After every row comes roughly how far along a hidden order it lies, from 0 to 9.
In the rows, zero is written as 128.
[170 152 152 115 132  84 103 135  28 164 117 138 112 121 107 113 158 100
 187 116 141 111 130 112 156  99 196 127 154 120 139  57 103 150 104 118
 139 119 199 152 127 139 126 107 167 205]
0
[153 158 123 130 134 119 133 175  85 134 106 132 148 136 119 155 166 131
 106 106 137 132 112 130 116 171 115 113 112 170 160 106 130  92 103 109
 113  99 150 131 140 124 120 122 156  53]
9
[ 87  98 136 142 111 158 173 110 237  93 153 119 126 122 129 118  84 140
  96 144 121 101 133 143 127 134  82 126 111 111 108 181 135 121 140 153
 133 151  93 109 133 123 134 148  68 110]
9
[115 117 174 138 109 122 137  83 121 124 146 136  83 112  90  80  72  97
 167 147 120  65 158 132 157  63 187 133 162  81  65 137 109 163 137 154
 149 171 163 135 123 139 136 114  90 229]
0
[101 100 137 141 111 151 207 149 232  84 148 112 147 115 152 121 121 146
  85 123 143  93 118 150 131 184  51 110  82 127 159 163 132  94 107 156
 130 121 104 107 153 116 136 161  77  77]
9
[145 158 137 141 124 124 141 163  99 117 115 136 136 138  88 145 142 121
 100 111 125 104 123 141 116 150 124 115 116 168 123 126 130  90 109 119
 119 120 150 131 139 121 119 117 134  37]
9
[165 176 125 136 131 120 150 209  64 121  97 133 164 142 103 176 194 134
  73  85 141 119  98 140 105 210  91  98  88 207 178  98 134  59  84 103
 103  80 163 130 152 114 114 122 173   1]
9
[131 126 154 130 119 117 134 115 116 129 134 131 104 117 109 104 113 109
 154 134 130  94 140 128 148 104 158 128 143 105 109 114 113 142 124 140
 138 139 160 134 129 133 132 120 120 192]
0
[136 151 161 138 119 113  95 100  75 141 127 145  88 125  68 107  90  94
 159 142 109  88 154 128 139  63 207 133 174 108  58 122 116 147 139 123
 137 161 167 142 115 136 125  96 125 179]
0
[137 127 170 129 115 103 144 111 109 136 137 131  94 112 106  80 106  99
 171 133 137  72 144 125 164  89 181 125 148  88 110 105 102 159 116 148
 148 150 186 139 132 140 136 116 109 224]
0
[ 92 105 154 152 103 153 207 131 234  82 150 120 128 117 117 112  90 136
  82 133 128  70 131 154 131 161  75 110  95 125 117 176 131 103 116 161
 134 146 116 108 145 120 136 148  50  86]
9
[150 157 118 128 134 127 124 165  92 129 109 132 152 138 117 161 161 137
  94 106 130 142 112 132 109 166 112 117 113 176 154 119 136  93 112 105
 110 109 134 129 134 121 120 122 159  38]
9
[ 95  96 146 139 110 145 191 131 199  90 153 117 129 112 144 107 107 139
 105 134 136  88 126 144 137 149  77 116 102 113 135 163 125 118 119 160
 137 140 114 111 144 123 139 152  75 129]
9
[126 120 150 130 121 122 125  99 129 132 137 131 103 121 109 103 101 111
 156 139 125 101 143 129 145  96 158 133 148  97  95 129 118 147 134 141
 139 149 147 132 124 135 132 120 109 199]
0
[141 151 125 140 125 134 142 166 116 114 113 131 149 137 107 157 145 137
  84 110 128 118 115 139 109 168  99 106 103 172 141 139 138  85 111 117
 113 112 133 124 137 119 122 125 135  15]
9
[157 144 139 119 133 104 111 142  70 151 118 133 125 127 120 123 157 114
 153 114 138 127 126 117 138 122 158 126 140 126 143  88 117 133 114 120
 130 118 168 142 127 136 127 115 160 162]
0
[121 106 162 130 112 116 162 115 164 124 148 122 106 104 139  85 101 112
 156 134 142  79 140 133 163 112 141 122 130  84 122 119 107 148 112 157
 145 144 161 128 139 134 140 131  94 223]
0
[ 96 120 146 162 105 165 186 137 220  78 141 128 130 131  90 133  76 140
  52 136 111  71 132 162 110 157  75 111 100 151  89 197 144  85 131 143
 122 150 101 107 139 114 127 139  72   7]
9
[164 161 142 133 126 110 170 199  90 121 109 129 153 131 117 153 181 130
  99  91 153  99 102 140 125 203  97  98  89 183 179  94 126  71  74 122
 115  88 168 131 157 121 124 125 152  29]
9
[128 117 169 125 116 105 122  89 118 144 144 134  85 110 108  78  89  93
 192 147 125  86 153 122 165  62 198 136 165  72  85 114 103 182 132 148
 152 161 169 141 121 141 137 114 107 255]
0
[184 172 115 106 150  89  66 151   1 180  96 140 137 138 120 151 194 116
 163 105 139 162 118 105 127 122 185 132 144 153 161  49 118 137 111  91
 118  98 175 154 123 134 119 101 204 144]
0

Part 2:
[126 130 147 130 117 129 111 142 122 129 113  93 126 144  96 121 129 137
 129 133 156]
5
[137 115 101 131 131 119 111 149  92 110 125 130 132 151 116 108 132 136
  63 123 148]
1
[130 117 138 129 119 135 123 146 125 117  97 132 130 134 149 106 127 134
 104 114 142]
5
[133 144  70  91 137 146  82 136 130 125 150 147 134 147 161 112 123 127
 162 161 172]
2
[131 100 123 144 137 120  81 146  88 111 126 145 142 155 132 110 111 139
  53 162  87]
0
[135 138  70 112 137 162 100 131 139 103  85 202 140 143 210  96 124 123
 111 108 182]
2
[121 132 126 126 136 129  52 142 126 138 123 109 140 153 104 115 106 141
 147 199 134]
3
[138 149  63  96 116 115  94 149 117 120 127 111 130 153 134 108 142 131
 105 113 218]
2
[129 126 110 123 140 149 120 131 159 118  65 163 131 118 184 112 127 126
 132  99 122]
5
[115  73 235 186 135 147 154 120 115 134 113 139 135 117 115 123  93 140
 107 175  21]
5
[109  89 254 192 117  96 157 156  76 124 145  43 133 144   1 144 122 153
  68 174 102]
6
[132 110 130 151 134 108 124 147  91 114 124 120 133 156  88 113 128 141
  41 134 127]
1
[121 147 140 115 132 148  50 140 166 135 114 162 145 126 183 107 113 134
 185 155 141]
7
[132 126 161 129 111 105  66 155 140 130 141 152 126 117 146 104 140 138
 156  74 179]
9
[132 130 135 123 114 125  86 145 139 140 123 123 124 126 124 107 132 136
 149 125 153]
6
[129 104 169 163 125 106 128 148  77 114 137 100 131 144  57 122 126 141
  46 129 113]
2
[130 111 116 133 129 133  93 143 110 109 100 146 140 144 144 100 118 138
  85 136 134]
3
[112 162 146 121 138 149   9 146 183 132 108 161 160 139 174 110 102 135
 189 185 127]
7
[121 146 110 109 128 135  47 144 126 131 136 108 144 160 122 118 117 138
 147 202 164]
2
[143 122 108 127 111 122 144 144  99 102 105 134 117 140 147  98 143 130
  64  78 167]
3
[127 125 126 122 127 151  80 134 143 124 107 165 131 131 194 106 110 133
 142 153 109]
4
[134 155  88  99 112 114  44 156  99 121 174 102 132 166  97 111 140 137
 134 151 224]
2
[144 116 105 127 103 114 167 144  84 101 119 124 112 137 110 110 156 129
  62  54 187]
3
[133 112  74 125 142 119  95 137 109 113 126 156 134 147 153 111 124 130
  87 136 130]
0
[130 130 127 126 117 123 111 148 110 121 127 102 127 150  88 119 134 137
 127 131 167]
3
[128 112 102 132 135 136 114 141 120 113  88 160 136 142 156  98 119 132
  81 122 119]
2
[128 129  89 110 138 146  31 126 123 129 156 172 146 157 183 111 100 131
 158 211 108]
0
[134 152  57 107 136 182  62 133 135  95 103 216 151 168 219 101 113 120
 109 125 121]
0
[132 115 148 137 115 143  79 142 130 116 100 174 134 135 178  96 115 135
 127 142 126]
6
[135 112  96 128 136 144 126 129 121 116  84 171 130 140 182  97 120 128
  85 123 106]
2
[118 110 255 165  85  73 173 159  86 125 141  22 124 145  10 129 141 146
  93 138 187]
9
[137  99 143 161 110  78 123 161  37  99 168  80 129 175  24 109 143 145
   1 122 167]
0
[126 123 149 144 122  97  84 149  81 138 159  77 127 152  34 127 122 145
  90 175 142]
2
[137  90 196 158  89  49 255 160  76 106 121  30 110 136  30 128 167 137
   1  59 226]
7
[122 116 147 135 124 139  94 144 133 128  91 127 135 144 135 112 111 139
 134 165 124]
4
[122 141 119 111 125 135  41 147 153 135 126 124 139 138 143 112 123 138
 182 161 158]
5
[142 105 107 126 110 128 142 144 113 106 103 156 120 127 164  98 141 131
  76  69 152]
4
[132 112 160 140 112 122 131 153 110 106  96 110 131 140 105 110 139 137
  76  96 164]
5
[124  90 183 163 135 139  85 140 104 117 110 151 141 155 143 105  97 144
  66 189  54]
2
[124 148 107 104 123 142  32 141 134 125 136 148 147 158 168 111 109 130
 168 198 150]
3
[131 111 185 144  95 120 139 153 117 115 122 113 118 127 110 110 141 137
  86 100 153]
7
[124 107 144 158 115 129 152 146 110 113 110 107 126 130  86 128 125 139
  91 134 113]
6
[137 146  68 105 121 114 106 151 108 118 117  83 127 154 108 109 147 130
  87 106 209]
1
[125  88 217 170 112 126 153 149 103 104 103 123 135 131 108 104 117 139
  76 133 100]
7
[125 103 122 136 147 134  98 129 124 127 103 161 133 132 146 118 111 133
 116 151  84]
3
[129 140 111 118 129 109  47 145  89 139 158  90 128 164  73 124 127 142
 125 172 158]
1
[118 123 144 131 140 133  59 138 140 140 111 116 141 144 111 119 102 140
 150 189 106]
4
[130 138 106 111 116 135  41 145 114 125 143 114 133 156 130 109 121 138
 136 176 178]
2
[140 130 109 110 106 119  74 155 118 115 131 136 130 139 161  89 141 134
 100 106 188]
4
[120 131 151 136 121 139  90 143 134 136 108  89 134 144 113 115 115 142
 140 159 136]
5
